Here is a tiny trained network, its code and every weight. The questions are about switching its units off for an input and a class, where a switched-off unit gives its printed mean instead of its output.

import numpy as np


def w(rows, s, z=0):
    codes = np.array(rows[::2]) - 128.0
    scale = np.full(codes.shape[1], s)
    scale[-1] = z or s
    return codes * scale


def norm(h):
    return h / np.sqrt((h * h).mean(-1, keepdims=True) + 1e-5)


def f(y):
    return y / 2 * (1 + np.tanh(0.7978845608 * (y + 0.044715 * y**3)))


def log_softmax(a):
    a = a - a.max(-1, keepdims=True)
    return a - np.log(np.exp(a).sum(-1, keepdims=True))


def net(x, mask):
    res = np.array(x, float).reshape(1, 8) / 4 @ E
    u = 0
    for l in range(2):
        y = f(norm(res) @ A[l][:, :-1].T + A[l][:, -1])
        res = res + np.where(mask[u : u + 12], y, B[l][:, -1]) @ B[l][:, :-1]
        u += 12
    return log_softmax(norm(res)[-1] @ U[:, :-1].T + U[:, -1])


A, B = {}, {}
E = w([
[129,129,125,129,129,131,125,125],'x0',
[126,124,129,127,128,129,131,130],'x1',
[43,139,158,19,160,124,51,137],'x2',
[129,126,126,126,128,130,130,131],'x3',
[128,124,128,125,128,125,133,133],'x4',
[201,112,156,177,171,122,56,253],'x5',
[108,203,117,171,232,124,194,152],'x6',
[128,132,127,133,132,128,121,121],'x7',
],0.0049)
A[0] = w([
[201,163,115,141,237,111,107,172,29],'0.n0',
[227,68,178,137,120,124,40,208,48],'0.n1',
[181,83,112,153,60,137,71,134,33],'0.n2',
[162,107,74,207,41,111,201,71,134],'0.n3',
[155,189,92,142,219,91,136,213,49],'0.n4',
[122,219,119,206,199,135,229,138,94],'0.n5',
[255,69,152,227,151,115,111,212,65],'0.n6',
[174,153,168,130,105,106,43,208,6],'0.n7',
[137,216,97,91,155,58,145,137,56],'0.n8',
[147,141,135,47,177,63,37,185,78],'0.n9',
[108,79,154,81,35,114,93,58,75],'0.n10',
[61,172,77,39,200,128,108,121,2],'0.n11',
],0.0056,0.0039)
B[0] = w([
[85,123,190,213,77,186,170,138,174],'0.n0',
[170,90,76,68,186,104,118,116,221],'0.n1',
[158,116,173,79,130,105,191,75,154],'0.n2',
[119,2,203,161,174,209,109,122,250],'0.n3',
[86,144,226,241,101,205,132,58,189],'0.n4',
[81,110,8,72,189,87,110,122,248],'0.n5',
[139,223,119,109,38,32,153,102,255],'0.n6',
[156,49,114,62,190,148,119,139,162],'0.n7',
[151,123,144,131,152,142,104,66,127],'0.n8',
[105,98,54,153,181,215,124,155,187],'0.n9',
[88,171,116,195,63,143,118,203,210],'0.n10',
[168,234,201,75,104,80,165,69,162],'0.n11',
],0.0061,0.0046)
A[1] = w([
[86,191,205,114,59,129,75,163,53],'1.n0',
[80,90,69,101,165,150,133,91,48],'1.n1',
[156,122,126,82,68,78,158,83,196],'1.n2',
[119,147,143,216,66,99,152,105,82],'1.n3',
[166,86,127,94,169,148,58,158,16],'1.n4',
[152,215,196,121,159,79,168,90,62],'1.n5',
[89,205,87,144,53,119,111,167,51],'1.n6',
[117,64,255,184,111,195,96,135,22],'1.n7',
[96,120,249,158,153,193,96,183,41],'1.n8',
[198,140,172,72,50,86,138,100,3],'1.n9',
[84,212,101,185,122,118,158,196,75],'1.n10',
[195,80,117,94,114,46,178,135,75],'1.n11',
],0.0088,0.0044)
B[1] = w([
[189,85,33,206,120,149,128,53,196],'1.n0',
[217,74,78,182,122,59,141,122,188],'1.n1',
[117,118,160,177,168,181,93,151,255],'1.n2',
[163,141,123,31,128,108,165,246,221],'1.n3',
[138,148,148,68,153,175,166,224,171],'1.n4',
[54,162,202,5,195,62,160,219,199],'1.n5',
[178,219,37,97,59,116,66,83,190],'1.n6',
[2,241,236,143,197,210,221,152,212],'1.n7',
[61,55,204,239,96,216,176,10,168],'1.n8',
[233,20,139,225,106,83,32,37,185],'1.n9',
[177,100,154,111,20,142,122,151,214],'1.n10',
[65,146,160,175,103,126,97,42,194],'1.n11',
],0.0081,0.004)
U = w([
[17,132,234,235,147,248,222,83,226],'0',
[153,222,15,128,11,190,16,31,48],'1',
[239,38,229,236,102,45,22,34,100],'2',
[195,44,72,22,225,209,50,235,2],'3',
[185,23,18,217,225,34,238,40,133],'4',
[32,236,179,18,220,29,172,83,128],'5',
[189,212,171,115,18,30,225,253,74],'6',
],0.013,0.0029)

Each question gives the input, the list of numbers given to net, and the class t.
The units are the neurons (one row each of A and B). Each row of codes is followed by its name. A weight is (code - 128) times the scale printed after its matrix; where a second scale follows, it is the last column's (A, B and U).
mask holds one flag per neuron, layer by layer. A switched-off neuron (its flag False) gives its mean, the last column of its row in B, instead of its output. The means were averaged over made-up inputs and are rounded, as every weight is.
A unit's drop is (log p(t) with every unit on - log p(t) with that unit switched off) / (log p(t) with every unit on - log p(t) with every unit switched off).
The circuit of an input: a set's keep is (log p(t) with only the set's units on - log p(t) with every unit switched off) / (log p(t) with every unit on - log p(t) with every unit switched off). Starting from the 12 units with the biggest drops (on a tie, the unit counted first), units are removed one at a time, each time the one whose removal leaves the highest keep (on an exact tie, the one counted first), for as long as the keep stays at least 0.8.
units of the circuit, in order: the units of the circuit, biggest drop first
k most important neurons: the k neurons with the biggest drops, biggest first
k most important neurons of layer l: the k neurons of layer l with the biggest drops, biggest first
input [-6,-3,-5,3,3,4,1,-3], class 6: units of the circuit, in order	[0.n6]
input [0,8,3,-4,2,0,1,3], class 5: 2 most important neurons of layer 0	[0.n11, 0.n3]
input [8,0,-5,5,-5,3,0,-7], class 2: units of the circuit, in order	[0.n6, 1.n9]
input [8,-4,-3,-3,4,-6,1,1], class 4: 3 most important neurons	[0.n4, 1.n1, 0.n0]
input [0,4,7,-3,4,0,-1,5], class 1: 4 most important neurons	[0.n3, 0.n1, 0.n11, 0.n5]
input [-6,-3,3,-8,6,1,-6,3], class 3: 2 most important neurons	[0.n6, 0.n3]
input [-4,-1,-7,7,3,4,0,-3], class 2: 2 most important neurons of layer 1	[1.n9, 1.n11]
input [5,2,1,4,-2,-8,8,8], class 5: 4 most important neurons of layer 0	[0.n11, 0.n9, 0.n3, 0.n1]
input [-8,-2,-1,6,-4,-6,8,-1], class 4: 3 most important neurons	[0.n5, 1.n1, 0.n6]
input [7,4,7,1,4,1,4,-1], class 0: 3 most important neurons	[0.n6, 1.n8, 0.n5]
input [1,-4,-3,4,0,1,-1,7], class 2: units of the circuit, in order	[0.n6, 1.n9]
input [-8,-3,-8,-7,5,1,7,5], class 6: 2 most important neurons	[0.n6, 0.n1]
input [-2,-4,5,4,-1,0,0,2], class 1: 4 most important neurons of layer 0	[0.n3, 0.n1, 0.n11, 0.n2]
input [-2,6,-7,-2,-4,-4,6,-7], class 4: units of the circuit, in order	[0.n5]
input [-5,-2,5,-2,4,-8,-1,7], class 1: 2 most important neurons	[0.n10, 1.n0]
input [5,-1,-3,-5,8,0,1,7], class 4: 2 most important neurons of layer 0	[0.n5, 0.n3]
input [8,-5,-4,7,-3,2,0,5], class 2: 3 most important neurons	[0.n6, 1.n9, 0.n10]
input [5,-4,8,-3,5,3,2,5], class 0: 2 most important neurons	[0.n5, 1.n8]
input [-1,-7,8,3,5,1,8,-5], class 0: 4 most important neurons	[0.n4, 0.n6, 1.n8, 0.n1]
input [2,5,2,8,-1,2,-8,-8], class 3: most important neuron of layer 0	[0.n6]
